Below is a small trained network, with its code and all its weights. Each question gives an input and a class and asks what happens when units are switched off, that is, made to give their printed mean instead of their output.

import numpy as np


def w(rows, s, z=0):
    codes = np.array(rows[::2]) - 128.0
    scale = np.full(codes.shape[1], s)
    scale[-1] = z or s
    return codes * scale


def f(y):
    return y / 2 * (1 + np.tanh(0.7978845608 * (y + 0.044715 * y**3)))


def log_softmax(a):
    a = a - a.max(-1, keepdims=True)
    return a - np.log(np.exp(a).sum(-1, keepdims=True))


def net(x, mask):
    res = np.array(x, float).reshape(1, 5) / 4 @ E
    y = f(res @ A[0][:, :-1].T + A[0][:, -1])
    res = res + np.where(mask, y, B[0][:, -1]) @ B[0][:, :-1]
    return log_softmax(res[-1] @ U[:, :-1].T + U[:, -1])


A, B = {}, {}
E = w([
[148,148,103,59,248,131],'x0',
[154,119,136,114,118,131],'x1',
[170,170,228,159,155,144],'x2',
[96,136,124,137,137,121],'x3',
[106,197,110,84,58,185],'x4',
],0.015)
A[0] = w([
[140,19,117,147,179,73,122],'N1',
[117,213,77,50,78,151,176],'N2',
[141,144,114,79,210,145,4],'N3',
[142,203,196,131,144,147,85],'N4',
[136,165,92,60,159,119,44],'N5',
[117,113,128,145,51,107,54],'N6',
[148,146,88,188,115,75,48],'N7',
[106,71,6,74,93,111,34],'N8',
],0.018,0.0027)
B[0] = w([
[125,188,35,52,172,223,241],'N1',
[121,160,11,65,202,208,245],'N2',
[91,66,157,180,26,97,224],'N3',
[170,166,154,145,200,67,199],'N4',
[94,61,147,137,31,125,202],'N5',
[75,43,139,126,52,118,198],'N6',
[101,128,95,128,98,114,153],'N7',
[190,173,248,188,180,57,250],'N8',
],0.014,0.02)
U = w([
[115,139,54,77,141,177,98],'0',
[181,150,207,152,168,40,250],'1',
[70,41,121,131,2,103,32],'2',
],0.013,0.0015)

Each question gives the input, the list of numbers given to net, and the class t.
The units are the neurons (one row each of A and B). Each row of codes is followed by its name. A weight is (code - 128) times the scale printed after its matrix; where a second scale follows, it is the last column's (A, B and U).
mask holds one flag per neuron, in row order. A switched-off neuron (its flag False) gives its mean, the last column of its row in B, instead of its output. The means were averaged over made-up inputs and are rounded, as every weight is.
A unit's drop is (log p(t) with every unit on - log p(t) with that unit switched off) / (log p(t) with every unit on - log p(t) with every unit switched off).
The circuit of an input: a set's keep is (log p(t) with only the set's units on - log p(t) with every unit switched off) / (log p(t) with every unit on - log p(t) with every unit switched off). Starting from all 8 units, units are removed one at a time, each time the one whose removal leaves the highest keep (on an exact tie, the one counted first), for as long as the keep stays at least 0.8.
units of the circuit, in order: the units of the circuit, biggest drop first
most important unit: the unit with the biggest drop
top k neurons: the k neurons with the biggest drops, biggest first
drop when u is switched off: that unit's drop, to one decimal
input [5,8,6,8,-6], class 0: top neuron -> N1
input [2,5,5,-5,4], class 1: top 2 neurons -> N1, N4
input [-7,-3,-7,-2,-7], class 0: top 3 neurons -> N1, N3, N5
input [7,8,-3,-6,-5], class 2: top 2 neurons -> N3, N2
input [8,5,7,6,-5], class 2: top 3 neurons -> N3, N8, N5
input [4,7,-6,8,5], class 1: top 2 neurons -> N8, N1
input [7,7,-7,7,-3], class 1: top 2 neurons -> N8, N6
input [3,7,0,1,1], class 2: units of the circuit, in order -> N1, N8
input [-3,5,-6,7,-5], class 1: top 2 neurons -> N8, N2
input [7,-1,3,2,-6], class 2: top 2 neurons -> N3, N2
input [7,4,5,8,-4], class 2: top 2 neurons -> N3, N8
input [-2,-7,2,7,-4], class 0: top 2 neurons -> N8, N3
input [4,6,5,-2,-5], class 0: top 2 neurons -> N8, N1
input [-7,-8,-5,6,-8], class 0: top 2 neurons -> N1, N3
input [7,3,-4,-1,1], class 2: most important unit -> N5
input [0,-2,-2,2,0], class 1: top 2 neurons -> N1, N2
input [8,6,-4,0,-1], class 2: top 2 neurons -> N3, N5
input [-2,8,-8,6,-5], class 1: drop when N8 is switched off -> 3.6
input [-2,-1,-3,-2,-7], class 0: drop when N4 is switched off -> 0.0
input [5,-7,-8,-1,6], class 1: drop when N1 is switched off -> 0.2
input [-1,4,-4,-1,3], class 1: drop when N8 is switched off -> 1.7
